Here is a tiny trained network, its code and every weight. The questions are about switching its units off for an input and a class, where a switched-off unit gives its printed mean instead of its output.

import numpy as np


def w(rows, s, z=0):
    codes = np.array(rows[::2]) - 128.0
    scale = np.full(codes.shape[1], s)
    scale[-1] = z or s
    return codes * scale


def f(y):
    return np.maximum(y, 0)


def log_softmax(a):
    a = a - a.max(-1, keepdims=True)
    return a - np.log(np.exp(a).sum(-1, keepdims=True))


def net(x, mask):
    res = np.array(x, float).reshape(1, 7) / 4 @ E
    y = f(res @ A[0][:, :-1].T + A[0][:, -1])
    res = res + np.where(mask, y, B[0][:, -1]) @ B[0][:, :-1]
    return log_softmax(res[-1] @ U[:, :-1].T + U[:, -1])


A, B = {}, {}
E = w([
[183,168,205,110,110,92],'x0',
[178,42,126,201,45,38],'x1',
[205,151,183,91,108,91],'x2',
[114,178,155,150,222,85],'x3',
[153,254,131,179,170,230],'x4',
[120,219,114,171,41,98],'x5',
[237,56,118,120,159,137],'x6',
],0.0079)
A[0] = w([
[188,130,171,108,158,109,218],'neuron 1',
[112,133,148,130,120,194,223],'neuron 2',
[147,196,169,147,91,131,188],'neuron 3',
[148,99,91,94,200,86,241],'neuron 4',
[178,147,189,152,168,137,91],'neuron 5',
[136,111,150,71,130,155,190],'neuron 6',
[119,102,151,60,130,122,40],'neuron 7',
[207,110,174,137,141,113,73],'neuron 8',
[87,114,108,68,185,85,227],'neuron 9',
[147,156,132,161,23,108,253],'neuron 10',
[76,128,112,207,116,71,248],'neuron 11',
[129,109,97,10,197,121,224],'neuron 12',
[162,126,158,187,164,119,211],'neuron 13',
[88,72,126,103,147,80,192],'neuron 14',
[128,124,95,96,207,150,102],'neuron 15',
[190,144,170,145,99,156,159],'neuron 16',
[114,141,151,148,94,93,31],'neuron 17',
[158,107,78,172,117,173,143],'neuron 18',
[138,77,86,111,139,121,110],'neuron 19',
],0.012,0.0028)
B[0] = w([
[190,100,200,94,155,151,213],'neuron 1',
[126,143,89,99,97,117,183],'neuron 2',
[209,127,81,51,186,83,217],'neuron 3',
[54,143,165,216,60,176,211],'neuron 4',
[177,77,136,130,184,163,194],'neuron 5',
[161,151,169,3,105,178,176],'neuron 6',
[84,172,124,118,124,156,164],'neuron 7',
[155,114,147,142,189,126,204],'neuron 8',
[63,147,235,180,83,153,197],'neuron 9',
[138,126,15,35,195,108,254],'neuron 10',
[144,124,114,193,121,9,228],'neuron 11',
[35,161,203,129,121,201,224],'neuron 12',
[156,18,86,159,165,109,192],'neuron 13',
[74,242,192,181,98,93,207],'neuron 14',
[39,142,117,185,127,171,189],'neuron 15',
[205,125,138,123,219,88,195],'neuron 16',
[168,180,131,102,136,55,164],'neuron 17',
[193,197,69,124,124,179,186],'neuron 18',
[76,203,122,173,109,163,184],'neuron 19',
],0.0068,0.01)
U = w([
[75,167,19,176,145,195,253],'0',
[108,153,79,51,159,114,215],'1',
[5,98,225,113,156,216,5],'2',
[156,34,152,163,240,113,33],'3',
[31,91,120,243,88,2,93],'4',
],0.0077,0.0023)

Each question gives the input, the list of numbers given to net, and the class t.
The units are the neurons (one row each of A and B). Each row of codes is followed by its name. A weight is (code - 128) times the scale printed after its matrix; where a second scale follows, it is the last column's (A, B and U).
mask holds one flag per neuron, in row order. A switched-off neuron (its flag False) gives its mean, the last column of its row in B, instead of its output. The means were averaged over made-up inputs and are rounded, as every weight is.
A unit's drop is (log p(t) with every unit on - log p(t) with that unit switched off) / (log p(t) with every unit on - log p(t) with every unit switched off).
The circuit of an input: a set's keep is (log p(t) with only the set's units on - log p(t) with every unit switched off) / (log p(t) with every unit on - log p(t) with every unit switched off). Starting from the 12 units with the biggest drops (on a tie, the unit counted first), units are removed one at a time, each time the one whose removal leaves the highest keep (on an exact tie, the one counted first), for as long as the keep stays at least 0.8.
units of the circuit, in order: the units of the circuit, biggest drop first
top k neurons: the k neurons with the biggest drops, biggest first
drop when u is switched off: that unit's drop, to one decimal
input [7,0,4,8,-5,6,-7], class 1: units of the circuit, in order : (neuron 3)
input [-6,8,5,0,3,7,5], class 3: units of the circuit, in order : (neuron 16; neuron 14)
input [0,4,6,-5,-5,2,-2], class 1: top 3 neurons : (neuron 10; neuron 4; neuron 9)
input [8,-1,-6,-5,7,8,5], class 1: units of the circuit, in order : (neuron 3; neuron 10)
input [-1,-2,-8,-4,-5,-3,-8], class 4: units of the circuit, in order : (neuron 11; neuron 14)
input [7,3,-6,1,1,8,-6], class 1: units of the circuit, in order : (neuron 10; neuron 3)
input [0,8,0,6,-6,1,8], class 4: top 2 neurons : (neuron 14; neuron 4)
input [7,3,-3,-7,-1,-5,-5], class 1: top 2 neurons : (neuron 4; neuron 9)
input [-6,1,0,6,5,5,-6], class 4: top 3 neurons : (neuron 11; neuron 18; neuron 6)
input [1,-2,-5,-5,-1,5,-6], class 1: top 2 neurons : (neuron 10; neuron 4)
input [0,-3,2,8,6,-3,-1], class 2: top 4 neurons : (neuron 15; neuron 10; neuron 11; neuron 12)
input [8,5,-6,-6,7,-5,0], class 3: drop when neuron 16 is switched off : 0.2
input [3,-4,-5,-8,8,7,-4], class 1: drop when neuron 3 is switched off : 0.4
input [-1,-1,8,4,6,6,-8], class 1: drop when neuron 16 is switched off : 0.0
input [4,-5,3,-5,4,2,-5], class 1: top neuron : (neuron 3)
input [2,-5,7,7,-8,6,5], class 2: drop when neuron 12 is switched off : 0.1
